Below is a small trained network, with its code and all its weights. Each question gives an input and a class and asks what happens when units are switched off, that is, made to give their printed mean instead of their output.

import numpy as np


def w(rows, s, z=0):
    codes = np.array(rows[::2]) - 128.0
    scale = np.full(codes.shape[1], s)
    scale[-1] = z or s
    return codes * scale


def norm(h):
    return h / np.sqrt((h * h).mean(-1, keepdims=True) + 1e-5)


def f(y):
    return y / 2 * (1 + np.tanh(0.7978845608 * (y + 0.044715 * y**3)))


def log_softmax(a):
    a = a - a.max(-1, keepdims=True)
    return a - np.log(np.exp(a).sum(-1, keepdims=True))


def net(x, mask):
    res = np.array(x, float).reshape(1, 6) / 4 @ E
    u = 0
    for l in range(2):
        y = f(norm(res) @ A[l][:, :-1].T + A[l][:, -1])
        res = res + np.where(mask[u : u + 9], y, B[l][:, -1]) @ B[l][:, :-1]
        u += 9
    return log_softmax(norm(res)[-1] @ U[:, :-1].T + U[:, -1])


A, B = {}, {}
E = w([
[56,1,84,94,61,158,215],'x0',
[78,123,237,103,199,112,109],'x1',
[31,130,115,114,124,208,69],'x2',
[96,136,176,180,67,48,108],'x3',
[59,40,106,147,209,27,134],'x4',
[119,180,153,31,171,21,210],'x5',
],0.0065)
A[0] = w([
[120,140,208,227,213,131,108,251],'L0N1',
[26,45,168,159,233,129,24,166],'L0N2',
[196,166,186,165,84,21,154,90],'L0N3',
[119,170,189,182,77,43,160,94],'L0N4',
[239,143,53,145,132,9,127,217],'L0N5',
[144,113,70,63,39,85,174,127],'L0N6',
[254,204,183,237,163,23,112,67],'L0N7',
[124,223,130,127,115,79,111,236],'L0N8',
[35,134,183,95,190,108,181,112],'L0N9',
],0.0072,0.0024)
B[0] = w([
[104,148,130,52,130,148,128,209],'L0N1',
[129,111,145,2,131,74,73,213],'L0N2',
[72,165,189,170,132,112,66,203],'L0N3',
[89,196,151,153,132,124,157,174],'L0N4',
[138,109,91,174,179,91,135,236],'L0N5',
[126,124,177,140,117,145,131,186],'L0N6',
[74,123,101,137,128,71,141,254],'L0N7',
[192,151,73,134,135,144,87,194],'L0N8',
[157,118,129,121,73,117,126,180],'L0N9',
],0.0096,0.0061)
A[1] = w([
[157,125,111,141,21,83,38,251],'L1N1',
[104,27,176,166,31,142,147,203],'L1N2',
[68,174,116,46,57,191,255,130],'L1N3',
[129,177,53,133,192,73,167,226],'L1N4',
[103,218,165,165,177,147,80,145],'L1N5',
[195,61,139,185,22,127,167,163],'L1N6',
[147,61,110,90,94,122,116,94],'L1N7',
[77,75,177,123,126,107,234,151],'L1N8',
[175,215,134,53,192,61,151,194],'L1N9',
],0.0086,0.003)
B[1] = w([
[49,184,112,99,160,254,86,211],'L1N1',
[53,202,209,178,113,135,119,198],'L1N2',
[197,140,158,186,160,106,203,195],'L1N3',
[238,115,65,165,152,166,57,228],'L1N4',
[165,206,139,98,119,61,222,197],'L1N5',
[118,136,84,133,47,166,131,185],'L1N6',
[120,139,150,124,126,79,124,152],'L1N7',
[187,95,189,167,47,48,74,177],'L1N8',
[100,48,122,158,147,182,192,254],'L1N9',
],0.0067,0.0069)
U = w([
[46,23,156,7,144,101,93,208],'0',
[227,84,142,94,151,176,224,90],'1',
[199,28,45,161,162,88,132,197],'2',
[118,172,118,25,164,190,123,76],'3',
[112,105,200,156,19,63,197,109],'4',
[75,134,107,154,51,227,143,183],'5',
[105,208,113,161,203,26,141,70],'6',
[188,158,67,139,129,157,110,3],'7',
],0.012,0.0031)

Each question gives the input, the list of numbers given to net, and the class t.
The units are the neurons (one row each of A and B). Each row of codes is followed by its name. A weight is (code - 128) times the scale printed after its matrix; where a second scale follows, it is the last column's (A, B and U).
mask holds one flag per neuron, layer by layer. A switched-off neuron (its flag False) gives its mean, the last column of its row in B, instead of its output. The means were averaged over made-up inputs and are rounded, as every weight is.
A unit's drop is (log p(t) with every unit on - log p(t) with that unit switched off) / (log p(t) with every unit on - log p(t) with every unit switched off).
The circuit of an input: a set's keep is (log p(t) with only the set's units on - log p(t) with every unit switched off) / (log p(t) with every unit on - log p(t) with every unit switched off). Starting from the 12 units with the biggest drops (on a tie, the unit counted first), units are removed one at a time, each time the one whose removal leaves the highest keep (on an exact tie, the one counted first), for as long as the keep stays at least 0.8.
units of the circuit, in order: the units of the circuit, biggest drop first
top k neurons: the k neurons with the biggest drops, biggest first
k most important neurons of layer l: the k neurons of layer l with the biggest drops, biggest first
drop when u is switched off: that unit's drop, to one decimal
input [-3,2,0,-4,1,-2], class 0: units of the circuit, in order : L0N2
input [-1,3,-6,-4,-4,-7], class 5: units of the circuit, in order : L1N4, L1N3
input [5,-4,6,-7,3,1], class 1: top 3 neurons : L1N3, L0N3, L0N7
input [-5,1,-5,1,-3,-8], class 6: top 4 neurons : L1N5, L0N7, L0N2, L0N9
input [7,-4,8,2,-3,5], class 4: units of the circuit, in order : L1N3, L1N8
input [4,0,2,-5,-4,1], class 1: 2 most important neurons of layer 0 : L0N7, L0N3
input [6,0,-4,-6,7,-4], class 0: 2 most important neurons of layer 0 : L0N2, L0N5
input [3,6,-1,-3,-7,0], class 1: 3 most important neurons of layer 0 : L0N7, L0N3, L0N6
input [6,-8,-4,0,1,3], class 4: top 4 neurons : L0N6, L0N8, L1N2, L1N8
input [2,7,1,-7,-4,-1], class 1: 2 most important neurons of layer 1 : L1N3, L1N1
input [6,2,1,3,6,6], class 4: units of the circuit, in order : L1N8, L0N9
input [-3,-2,-2,3,7,-5], class 0: top 2 neurons : L0N2, L0N1
input [-3,0,8,4,1,-3], class 3: 2 most important neurons of layer 0 : L0N7, L0N5
input [3,-3,-2,6,1,-3], class 5: units of the circuit, in order : L1N1
input [7,-2,-7,-3,2,7], class 4: top 2 neurons : L0N6, L1N8
input [0,0,8,8,-1,-1], class 3: top 2 neurons : L1N1, L0N7
input [2,-7,-6,-1,-3,6], class 2: units of the circuit, in order : L0N5, L1N4
input [-5,-3,2,2,5,-3], class 0: 2 most important neurons of layer 0 : L0N2, L0N1
input [8,-4,-2,-7,5,-3], class 4: 3 most important neurons of layer 0 : L0N8, L0N5, L0N6
input [7,2,7,-8,-5,4], class 1: units of the circuit, in order : L1N3
input [3,1,-7,8,0,-8], class 5: drop when L1N1 is switched off : 0.5
input [-5,2,-1,-1,4,-7], class 0: drop when L1N1 is switched off : 0.0
input [-2,7,-8,-2,3,-6], class 0: drop when L0N2 is switched off : 0.1
